Here is a tiny trained network, its code and every weight. The questions are about switching its units off for an input and a class, where a switched-off unit gives its printed mean instead of its output.

import numpy as np


def w(rows, s, z=0):
    codes = np.array(rows[::2]) - 128.0
    scale = np.full(codes.shape[1], s)
    scale[-1] = z or s
    return codes * scale


def norm(h):
    return h / np.sqrt((h * h).mean(-1, keepdims=True) + 1e-5)


def f(y):
    return y / 2 * (1 + np.tanh(0.7978845608 * (y + 0.044715 * y**3)))


def log_softmax(a):
    a = a - a.max(-1, keepdims=True)
    return a - np.log(np.exp(a).sum(-1, keepdims=True))


def net(x, mask):
    res = np.array(x, float).reshape(1, 5) / 4 @ E
    u = 0
    for l in range(3):
        y = f(norm(res) @ A[l][:, :-1].T + A[l][:, -1])
        res = res + np.where(mask[u : u + 4], y, B[l][:, -1]) @ B[l][:, :-1]
        u += 4
    return log_softmax(norm(res)[-1] @ U[:, :-1].T + U[:, -1])


A, B = {}, {}
E = w([
[130,125,255,137],'x0',
[157,174,60,225],'x1',
[35,95,141,99],'x2',
[103,87,129,131],'x3',
[174,66,111,177],'x4',
],0.0087)
A[0] = w([
[118,83,140,154,95],'0.n0',
[90,164,164,129,45],'0.n1',
[106,110,112,161,115],'0.n2',
[157,74,113,248,3],'0.n3',
],0.014,0.0017)
B[0] = w([
[177,162,31,197,147],'0.n0',
[57,150,169,93,155],'0.n1',
[217,29,139,137,147],'0.n2',
[51,112,175,254,254],'0.n3',
],0.0089,0.0056)
A[1] = w([
[147,133,192,117,243],'1.n0',
[122,100,62,131,113],'1.n1',
[164,122,185,94,82],'1.n2',
[114,254,217,214,40],'1.n3',
],0.0092,0.0011)
B[1] = w([
[163,99,134,189,175],'1.n0',
[171,135,138,2,157],'1.n1',
[231,86,218,111,152],'1.n2',
[117,98,62,100,254],'1.n3',
],0.01,0.0045)
A[2] = w([
[176,255,66,106,81],'2.n0',
[131,110,180,249,95],'2.n1',
[97,181,159,65,172],'2.n2',
[150,111,183,158,5],'2.n3',
],0.008,0.002)
B[2] = w([
[65,255,80,120,171],'2.n0',
[113,140,105,165,255],'2.n1',
[158,242,146,160,185],'2.n2',
[130,205,20,69,134],'2.n3',
],0.0052,0.0038)
U = w([
[92,97,87,254,205],'0',
[97,56,52,51,2],'1',
[196,82,186,134,82],'2',
[84,193,57,124,196],'3',
[24,135,189,117,96],'4',
],0.016,0.0038)

Each question gives the input, the list of numbers given to net, and the class t.
The units are the neurons (one row each of A and B). Each row of codes is followed by its name. A weight is (code - 128) times the scale printed after its matrix; where a second scale follows, it is the last column's (A, B and U).
mask holds one flag per neuron, layer by layer. A switched-off neuron (its flag False) gives its mean, the last column of its row in B, instead of its output. The means were averaged over made-up inputs and are rounded, as every weight is.
A unit's drop is (log p(t) with every unit on - log p(t) with that unit switched off) / (log p(t) with every unit on - log p(t) with every unit switched off).
The circuit of an input: a set's keep is (log p(t) with only the set's units on - log p(t) with every unit switched off) / (log p(t) with every unit on - log p(t) with every unit switched off). Starting from all 12 units, units are removed one at a time, each time the one whose removal leaves the highest keep (on an exact tie, the one counted first), for as long as the keep stays at least 0.8.
circuit, biggest first: the units of the circuit, biggest drop first
k most important neurons: the k neurons with the biggest drops, biggest first
top k neurons in layer l: the k neurons of layer l with the biggest drops, biggest first
drop when u is switched off: that unit's drop, to one decimal
input [-1,-5,3,-8,2], class 2: circuit, biggest first	0.n3, 1.n2
input [2,6,3,-2,-5], class 3: 2 most important neurons	0.n3, 1.n3
input [-2,-3,4,-2,7], class 1: circuit, biggest first	1.n1, 0.n3
input [-2,5,8,6,-1], class 1: circuit, biggest first	0.n3, 1.n1, 0.n2
input [5,-5,-5,5,-6], class 2: most important neuron	1.n2
input [-5,1,8,-6,5], class 1: circuit, biggest first	1.n1, 0.n3
input [3,4,-7,4,-7], class 3: circuit, biggest first	0.n3, 2.n0
input [3,-3,-6,5,-6], class 2: 3 most important neurons	0.n3, 1.n2, 1.n0
input [-3,-6,-6,-3,-2], class 2: top 2 neurons in layer 1	1.n2, 1.n3
input [-3,-5,-6,7,-5], class 2: 4 most important neurons	0.n3, 0.n0, 1.n2, 1.n3
input [4,-6,-1,7,-2], class 2: 4 most important neurons	0.n3, 1.n2, 1.n0, 2.n0
input [1,-1,7,5,3], class 1: 3 most important neurons	0.n3, 0.n0, 1.n1
input [-1,1,1,6,-3], class 1: 2 most important neurons	0.n3, 0.n2
input [-2,-5,0,-7,1], class 2: most important neuron	0.n3
input [0,-7,-7,5,-6], class 2: 2 most important neurons	1.n2, 0.n3
input [8,-5,-1,3,-2], class 2: drop when 0.n1 is switched off	-0.2
input [4,-3,1,-5,8], class 0: drop when 2.n3 is switched off	0.0
